Here is a tiny trained network, its code and every weight. The questions are about switching its units off for an input and a class, where a switched-off unit gives its printed mean instead of its output.

import numpy as np


def w(rows, s, z=0):
    codes = np.array(rows[::2]) - 128.0
    scale = np.full(codes.shape[1], s)
    scale[-1] = z or s
    return codes * scale


def f(y):
    return y / 2 * (1 + np.tanh(0.7978845608 * (y + 0.044715 * y**3)))


def log_softmax(a):
    a = a - a.max(-1, keepdims=True)
    return a - np.log(np.exp(a).sum(-1, keepdims=True))


def net(x, mask):
    res = np.array(x, float).reshape(1, 5) / 4 @ E
    y = f(res @ A[0][:, :-1].T + A[0][:, -1])
    res = res + np.where(mask, y, B[0][:, -1]) @ B[0][:, :-1]
    return log_softmax(res[-1] @ U[:, :-1].T + U[:, -1])


A, B = {}, {}
E = w([
[106,113,152,164,150,115,147,130],'x0',
[210,54,172,97,148,203,176,179],'x1',
[146,101,85,35,255,82,72,30],'x2',
[133,213,213,44,126,76,144,130],'x3',
[129,149,113,92,114,180,97,132],'x4',
],0.0078)
A[0] = w([
[101,192,228,84,107,133,173,246,254],'neuron 1',
[215,78,146,141,194,202,166,152,235],'neuron 2',
[96,180,66,168,15,161,156,183,252],'neuron 3',
[214,122,201,169,66,159,191,150,234],'neuron 4',
[100,82,34,177,142,158,113,145,243],'neuron 5',
[177,73,122,67,136,168,161,116,89],'neuron 6',
[58,222,112,74,183,82,37,97,219],'neuron 7',
[174,53,145,106,197,68,110,45,241],'neuron 8',
[192,101,151,86,208,157,159,118,221],'neuron 9',
[93,168,51,162,82,39,82,150,235],'neuron 10',
[163,112,152,153,11,175,130,166,195],'neuron 11',
[76,175,173,98,180,83,71,82,190],'neuron 12',
[149,61,98,251,93,216,179,201,251],'neuron 13',
[103,52,24,131,181,125,81,59,246],'neuron 14',
[59,173,96,163,73,113,74,150,224],'neuron 15',
[114,114,2,211,148,122,123,88,245],'neuron 16',
[218,42,94,157,41,155,181,254,173],'neuron 17',
[42,154,184,131,70,133,179,176,252],'neuron 18',
],0.0073,0.0033)
B[0] = w([
[198,184,204,174,48,147,183,146,203],'neuron 1',
[161,75,151,67,110,170,92,199,194],'neuron 2',
[106,174,82,184,71,68,67,84,215],'neuron 3',
[205,149,142,196,56,133,89,172,205],'neuron 4',
[59,56,83,189,152,156,49,106,193],'neuron 5',
[183,87,153,54,151,157,156,126,150],'neuron 6',
[108,199,174,82,199,102,157,32,204],'neuron 7',
[130,144,149,84,207,253,186,147,188],'neuron 8',
[185,77,158,2,198,175,134,186,170],'neuron 9',
[71,209,111,219,118,89,77,42,185],'neuron 10',
[147,117,161,217,78,55,95,172,204],'neuron 11',
[123,167,157,102,193,89,209,71,178],'neuron 12',
[143,103,79,193,82,65,40,204,250],'neuron 13',
[62,79,99,105,207,211,63,112,209],'neuron 14',
[74,190,77,179,81,34,140,81,181],'neuron 15',
[56,127,63,184,172,228,63,104,200],'neuron 16',
[172,97,140,178,99,47,66,188,230],'neuron 17',
[147,182,130,228,39,77,209,91,193],'neuron 18',
],0.0067,0.012)
U = w([
[50,151,36,200,112,95,75,127,155],'0',
[150,61,108,161,113,84,32,178,27],'1',
[71,139,82,159,204,193,56,86,185],'2',
[113,2,74,67,158,197,105,177,43],'3',
[58,174,181,151,52,64,157,78,41],'4',
[189,167,169,134,88,132,140,188,253],'5',
[88,174,151,76,200,70,149,75,95],'6',
[175,118,188,64,190,158,162,167,134],'7',
],0.008,0.0027)

Each question gives the input, the list of numbers given to net, and the class t.
The units are the neurons (one row each of A and B). Each row of codes is followed by its name. A weight is (code - 128) times the scale printed after its matrix; where a second scale follows, it is the last column's (A, B and U).
mask holds one flag per neuron, in row order. A switched-off neuron (its flag False) gives its mean, the last column of its row in B, instead of its output. The means were averaged over made-up inputs and are rounded, as every weight is.
A unit's drop is (log p(t) with every unit on - log p(t) with that unit switched off) / (log p(t) with every unit on - log p(t) with every unit switched off).
The circuit of an input: a set's keep is (log p(t) with only the set's units on - log p(t) with every unit switched off) / (log p(t) with every unit on - log p(t) with every unit switched off). Starting from the 12 units with the biggest drops (on a tie, the unit counted first), units are removed one at a time, each time the one whose removal leaves the highest keep (on an exact tie, the one counted first), for as long as the keep stays at least 0.8.
circuit, biggest first: the units of the circuit, biggest drop first
top k neurons: the k neurons with the biggest drops, biggest first
drop when u is switched off: that unit's drop, to one decimal
input [-7,-5,1,6,-3], class 6: circuit, biggest first : neuron 7; neuron 12
input [4,-6,8,1,-1], class 6: circuit, biggest first : neuron 7
input [-6,-5,6,0,-2], class 2: top 2 neurons : neuron 14; neuron 16
input [-1,-4,0,1,-8], class 4: top 2 neurons : neuron 13; neuron 14
input [-4,2,-7,-6,-1], class 1: top 2 neurons : neuron 17; neuron 13
input [0,7,-8,-1,1], class 1: top 2 neurons : neuron 13; neuron 17
input [-6,8,4,0,-1], class 3: top 2 neurons : neuron 7; neuron 1
input [6,-5,-1,1,-6], class 4: top 3 neurons : neuron 13; neuron 14; neuron 5
input [-7,8,7,2,1], class 7: drop when neuron 16 is switched off : 0.2
input [6,8,6,3,4], class 7: drop when neuron 5 is switched off : 0.1
input [-3,-8,6,-2,-8], class 2: drop when neuron 16 is switched off : 0.1
input [-2,4,7,0,-4], class 3: drop when neuron 16 is switched off : -0.1
